Below is a small trained network, with its code and all its weights. Each question gives an input and a class and asks what happens when units are switched off, that is, made to give their printed mean instead of their output.

import numpy as np


def w(rows, s, z=0):
    codes = np.array(rows[::2]) - 128.0
    scale = np.full(codes.shape[1], s)
    scale[-1] = z or s
    return codes * scale


def norm(h):
    return h / np.sqrt((h * h).mean(-1, keepdims=True) + 1e-5)


def f(y):
    return y / 2 * (1 + np.tanh(0.7978845608 * (y + 0.044715 * y**3)))


def log_softmax(a):
    a = a - a.max(-1, keepdims=True)
    return a - np.log(np.exp(a).sum(-1, keepdims=True))


def net(x, mask):
    res = np.array(x, float).reshape(1, 7) / 4 @ E
    u = 0
    for l in range(2):
        y = f(norm(res) @ A[l][:, :-1].T + A[l][:, -1])
        res = res + np.where(mask[u : u + 14], y, B[l][:, -1]) @ B[l][:, :-1]
        u += 14
    return log_softmax(norm(res)[-1] @ U[:, :-1].T + U[:, -1])


A, B = {}, {}
E = w([
[127,113,129,140,121,126,130,124,128,129,139],'x0',
[114,127,114,156,138,55,127,166,225,193,113],'x1',
[102,154,114,139,118,182,169,249,128,138,182],'x2',
[107,194,132,212,129,100,93,102,94,147,141],'x3',
[128,124,123,129,128,127,131,123,125,136,138],'x4',
[137,135,128,122,126,133,122,128,129,136,126],'x5',
[130,132,134,123,132,124,123,129,131,120,135],'x6',
],0.016)
A[0] = w([
[126,115,127,122,142,138,87,107,97,126,119,30],'0.n1',
[125,111,145,117,114,125,160,115,116,159,172,80],'0.n2',
[96,152,122,149,126,150,135,146,100,140,147,73],'0.n3',
[144,108,152,98,142,104,91,110,97,97,91,95],'0.n4',
[97,69,158,141,99,97,142,120,129,107,145,107],'0.n5',
[134,150,131,139,105,186,149,172,52,97,174,119],'0.n6',
[117,150,136,154,160,99,174,202,206,195,152,2],'0.n7',
[139,91,149,114,145,139,108,34,75,94,110,159],'0.n8',
[109,138,144,142,145,139,101,120,160,128,128,52],'0.n9',
[134,50,110,85,173,137,130,142,164,117,111,53],'0.n10',
[97,248,128,253,133,107,64,108,74,142,144,226],'0.n11',
[133,101,110,142,158,43,94,118,207,177,92,106],'0.n12',
[112,159,89,139,123,186,150,188,105,112,176,91],'0.n13',
[137,113,147,85,82,115,171,130,138,119,116,198],'0.n14',
],0.011,0.0059)
B[0] = w([
[173,111,106,166,99,116,137,199,144,165,153,131],'0.n1',
[100,106,133,118,129,145,120,142,148,94,108,124],'0.n2',
[189,142,114,60,120,143,165,155,121,173,160,147],'0.n3',
[139,119,97,148,159,134,103,100,111,162,155,157],'0.n4',
[137,142,102,147,159,179,112,93,152,116,107,130],'0.n5',
[177,145,161,113,151,171,179,82,157,193,141,204],'0.n6',
[114,86,11,113,114,109,2,193,95,58,114,175],'0.n7',
[145,139,44,110,139,96,24,221,147,131,143,206],'0.n8',
[139,77,150,161,119,108,99,124,116,126,133,123],'0.n9',
[107,186,108,186,107,161,108,88,133,175,151,157],'0.n10',
[58,249,152,152,31,83,152,125,46,140,166,251],'0.n11',
[179,145,233,141,151,135,239,46,194,185,83,195],'0.n12',
[150,128,202,108,160,162,183,126,127,181,156,189],'0.n13',
[112,133,121,163,131,149,95,83,112,104,65,160],'0.n14',
],0.0093,0.016)
A[1] = w([
[73,156,179,142,76,18,178,76,77,110,154,25],'1.n1',
[198,18,104,68,237,139,101,156,188,156,141,254],'1.n2',
[131,149,109,167,138,77,109,139,124,145,142,82],'1.n3',
[116,96,156,129,128,183,148,133,134,82,125,72],'1.n4',
[143,140,51,127,110,115,27,148,68,145,121,158],'1.n5',
[144,126,126,160,135,65,90,53,85,144,139,40],'1.n6',
[171,92,137,112,151,178,182,159,143,99,157,73],'1.n7',
[134,173,125,149,104,63,108,143,100,207,144,145],'1.n8',
[121,141,63,86,105,119,54,90,78,103,138,98],'1.n9',
[99,175,113,159,108,99,142,189,62,156,196,133],'1.n10',
[68,167,66,135,137,131,74,130,106,120,128,173],'1.n11',
[131,97,163,121,162,206,161,103,75,121,147,71],'1.n12',
[60,129,74,155,94,115,112,246,164,149,121,145],'1.n13',
[78,151,134,128,62,127,170,90,72,111,121,84],'1.n14',
],0.011,0.0049)
B[1] = w([
[68,68,179,122,196,158,119,222,189,109,69,210],'1.n1',
[150,74,124,116,225,158,105,114,163,163,99,241],'1.n2',
[140,132,132,118,93,112,165,139,138,85,132,155],'1.n3',
[115,121,147,100,126,94,128,164,112,99,134,131],'1.n4',
[108,105,84,128,147,122,111,169,119,79,138,235],'1.n5',
[85,127,148,143,84,109,138,179,151,114,136,168],'1.n6',
[78,123,170,133,111,109,125,146,170,76,63,157],'1.n7',
[105,126,120,138,78,76,167,133,103,68,138,231],'1.n8',
[109,101,91,146,105,146,94,187,126,109,141,191],'1.n9',
[228,110,95,129,86,121,111,11,98,120,141,244],'1.n10',
[178,93,91,86,131,137,133,149,156,104,142,199],'1.n11',
[65,100,174,87,113,115,173,164,145,94,136,166],'1.n12',
[136,97,47,130,136,120,40,142,70,68,162,186],'1.n13',
[135,70,125,136,201,195,103,138,165,166,110,179],'1.n14',
],0.012)
U = w([
[147,65,66,93,195,166,44,177,153,112,106,227],'0',
[131,149,70,135,39,78,89,168,69,58,170,149],'1',
[126,86,219,40,164,202,188,167,173,132,110,113],'2',
[143,203,193,104,72,175,202,110,56,178,185,3],'3',
[174,108,138,129,170,130,127,5,203,204,60,53],'4',
[80,176,229,178,91,60,166,111,169,144,70,110],'5',
],0.016,0.0025)

Each question gives the input, the list of numbers given to net, and the class t.
The units are the neurons (one row each of A and B). Each row of codes is followed by its name. A weight is (code - 128) times the scale printed after its matrix; where a second scale follows, it is the last column's (A, B and U).
mask holds one flag per neuron, layer by layer. A switched-off neuron (its flag False) gives its mean, the last column of its row in B, instead of its output. The means were averaged over made-up inputs and are rounded, as every weight is.
A unit's drop is (log p(t) with every unit on - log p(t) with that unit switched off) / (log p(t) with every unit on - log p(t) with every unit switched off).
The circuit of an input: a set's keep is (log p(t) with only the set's units on - log p(t) with every unit switched off) / (log p(t) with every unit on - log p(t) with every unit switched off). Starting from the 12 units with the biggest drops (on a tie, the unit counted first), units are removed one at a time, each time the one whose removal leaves the highest keep (on an exact tie, the one counted first), for as long as the keep stays at least 0.8.
units of the circuit, in order: the units of the circuit, biggest drop first
top k neurons: the k neurons with the biggest drops, biggest first
top k neurons in layer l: the k neurons of layer l with the biggest drops, biggest first
drop of u: that unit's drop, to one decimal
input [2,2,-4,-1,6,3,-2], class 4: units of the circuit, in order -> (0.n12)
input [-1,0,8,-1,-7,-6,5], class 2: top 4 neurons -> (0.n11 0.n13 0.n8 0.n6)
input [4,1,-4,0,-7,0,8], class 4: top 2 neurons -> (0.n11 0.n12)
input [-3,0,-7,7,-6,2,-7], class 1: top 2 neurons in layer 0 -> (0.n8 0.n6)
input [8,5,0,5,-3,-8,-5], class 5: top 3 neurons -> (0.n12 0.n8 1.n1)
input [-6,8,1,1,-2,1,8], class 1: top 2 neurons -> (0.n7 1.n13)
input [-4,3,0,-5,-7,-8,4], class 4: top 3 neurons -> (0.n12 0.n8 0.n11)
input [2,8,0,4,-4,-5,7], class 5: top 4 neurons -> (0.n12 0.n8 1.n1 1.n5)
input [-1,0,-8,6,-1,3,-2], class 1: top 3 neurons in layer 0 -> (0.n8 0.n6 0.n13)
input [-5,1,-4,-8,-8,6,5], class 4: top 2 neurons in layer 0 -> (0.n7 0.n11)
input [-8,4,0,-2,-5,-6,-8], class 4: top 3 neurons -> (0.n12 0.n11 0.n8)
input [-2,0,8,2,1,0,-3], class 3: top 3 neurons -> (0.n13 0.n6 0.n8)
input [-5,-5,-7,1,3,0,6], class 1: top 3 neurons in layer 1 -> (1.n1 1.n14 1.n2)
input [-2,0,3,-7,6,-8,-7], class 2: units of the circuit, in order -> (0.n8)
input [-1,-8,1,5,-6,-2,-8], class 3: top 3 neurons -> (0.n6 0.n7 1.n13)
input [2,0,-4,2,8,-1,2], class 1: drop of 0.n8 -> 4.1
input [1,-6,2,-6,-8,2,6], class 2: drop of 0.n11 -> 0.3
input [5,-2,1,5,-1,-8,-2], class 3: drop of 0.n7 -> 0.1
input [-1,3,-4,5,-3,-3,5], class 5: drop of 0.n7 -> 0.0
input [2,2,-3,-4,-6,-4,0], class 4: top neuron in layer 0 -> (0.n11)
input [-2,-2,0,1,6,1,-2], class 1: top 2 neurons in layer 0 -> (0.n8 0.n12)
